Each row is followed by its group and then its class within the group.
-0.847  3.254  1.395  1.104  0.419  1.889 -0.214 -0.738  0.159  0.510 -6.828  3.345 -3.451 -1.950  3.889 -1.191 => J162.H
 5.039  1.142  1.390  0.478  2.159  1.265  1.573 -2.094  1.939  1.541 -6.824  2.841 -0.226 -0.062  4.412  0.494 => J162.B
 0.186 -4.277 -3.135 -2.264 -2.264  2.145  2.903 -1.161 -0.820  0.170  1.514 -2.455 -2.066  3.689  0.580  4.099 => J64.S
 0.987 -3.128  3.088 -0.304  0.289 -3.820  0.561 -2.110 -2.420  1.257  0.651  1.469  2.517  1.895  2.871 -0.417 => J255.K
 2.576  2.342  1.374  0.389  0.340  1.270  0.602 -2.323  0.892  0.300 -4.162  4.692 -0.862 -1.876  2.128 -1.972 => J162.B
 3.164 -3.636  1.385  1.095  2.569 -4.119 -0.116 -1.644 -1.998  1.082 -3.360 -0.182  4.646  3.583  2.025 -0.435 => J255.K
 1.545 -3.655  2.665  0.129 -0.890 -3.554  2.048 -1.161 -0.528  0.627 -4.420 -0.932  1.367  3.516  1.647 -0.288 => J255.K
-1.048  1.258 -0.790  0.960  0.971  1.170  4.222  0.223  3.318 -1.978 -2.089 -0.588  2.824 -0.573  1.780  2.833 => J278.X
-1.570  0.399 -1.333  0.159  1.417  1.625  2.278 -1.830  3.035  0.304  0.034  2.278  1.330 -5.461  0.972 -0.639 => J278.V
 0.173  2.971  1.781  1.260  0.378  2.063  3.103 -1.665  3.317  0.370 -7.756  1.287 -2.489 -3.869  1.874  1.429 => J162.H
 0.199  0.059  1.113  0.276  0.539  0.547  3.555 -3.865  2.292  0.671 -0.965  1.975  1.705 -1.191  4.327 -1.911 => J278.V
 3.072  0.250  1.913  0.179  1.611 -3.666 -1.212 -1.443 -2.087  1.687 -1.012 -0.121  2.335  2.887  4.830 -1.416 => J255.K
 0.987  0.615  0.578 -1.892  0.372  3.203  0.475  0.343 -1.829  0.049 -3.860  6.997 -1.481  5.107  8.620 -0.730 => J162.B
-0.873  0.297 -0.374  0.405  1.096 -0.238  3.821 -3.208  3.999  0.522 -1.740  1.567 -0.407 -2.696  1.162 -0.280 => J278.V
 2.843 -2.546  2.419 -0.052  0.451 -2.520  1.804 -1.565 -0.632  0.929 -1.356 -1.200  2.172  3.179  0.069  0.037 => J255.K
 0.262  0.708  1.322 -1.156  1.198  2.282  3.462 -2.655  3.526  0.830 -0.273  2.442  2.826 -0.452  2.431 -1.538 => J278.V
 0.300 -0.381  0.608 -1.158  1.530  1.040  3.104 -4.161  4.272  0.355 -2.032  1.083 -0.673 -5.066  0.300 -2.118 => J278.V
 2.188 -2.636  2.315 -1.033  1.327 -4.858  0.391 -0.812 -2.128  0.453 -0.843  0.822  2.553  4.546  0.457 -1.508 => J255.K
 1.346 -3.932 -1.791 -2.949 -1.331  3.069  2.930 -1.377 -0.575 -0.016  1.489 -1.889 -1.526  1.494  2.068  2.548 => J64.Q
 3.500 -1.910  6.843 -1.254  0.705 -2.396  0.644 -1.134 -1.464  0.986 -0.667  1.255  1.400  5.072  4.083 -0.943 => J255.E
 3.805 -3.828  3.384 -0.622  0.979 -5.657 -0.088 -3.231 -1.374  0.665 -2.260  2.944  3.426  5.078  0.899  0.013 => J255.K
 2.716 -0.062  1.520 -0.487  1.587 -2.024  0.645 -0.639  1.294  0.227 -0.113 -0.400  1.141  1.608  2.803 -2.135 => J255.E
 0.271 -4.628 -1.304 -0.939 -0.433  2.423 -1.037  0.545 -2.403  1.202  4.042 -2.432 -1.919  3.403  1.702  2.001 => J64.S
-0.182 -4.634 -2.225 -1.295 -0.954 -0.918  2.105  0.000 -0.960 -0.499  2.886 -1.535 -0.154  3.948  2.520  2.283 => J64.Q
 1.444 -4.953 -1.987 -2.266  0.045  0.382  2.311  0.363  1.077 -0.323  0.503 -0.990 -1.002  7.321 -2.422  3.186 => J64.Q
 0.631 -3.157 -0.857 -1.841 -0.617  0.313  1.357  2.107 -0.613 -0.552  2.844 -0.858 -1.943  4.340  2.108  2.408 => J64.Q
 0.600  0.974 -0.102  0.188  0.835 -0.213  1.191 -4.041  1.741  0.746 -3.538  6.373 -1.683  2.552  4.497 -0.405 => J162.H
 1.464 -3.610 -2.866 -3.254 -0.876  0.594  0.367  0.745 -0.603  0.361  2.128 -4.316 -1.411  7.099 -0.865  1.355 => J64.S
 2.505 -1.617  3.773  0.120 -0.457 -3.574 -0.778 -1.078 -1.312  3.147  0.681 -0.846  0.567  1.102  0.785 -1.956 => J255.E
 1.873  3.407  1.274  0.124  0.982  2.035  0.134 -1.957  1.995  0.541 -6.735  0.685 -0.604 -2.332  0.074 -2.231 => J162.B
 0.263 -0.001  2.042  0.632  0.603 -2.069  1.095 -1.916 -0.686  1.413 -2.601  1.456  2.274  1.256 -0.969 -0.874 => J255.K
 0.634  1.524  0.334  0.561  1.369  0.093  1.648 -1.085  1.345  0.411 -5.500  4.012 -1.527 -1.345  2.934 -1.438 => J162.B
-0.423  3.770  2.001  0.927  2.079  2.332  1.953 -1.540  2.658  0.008 -8.209  0.930 -1.922 -4.267  1.888 -0.862 => J162.H
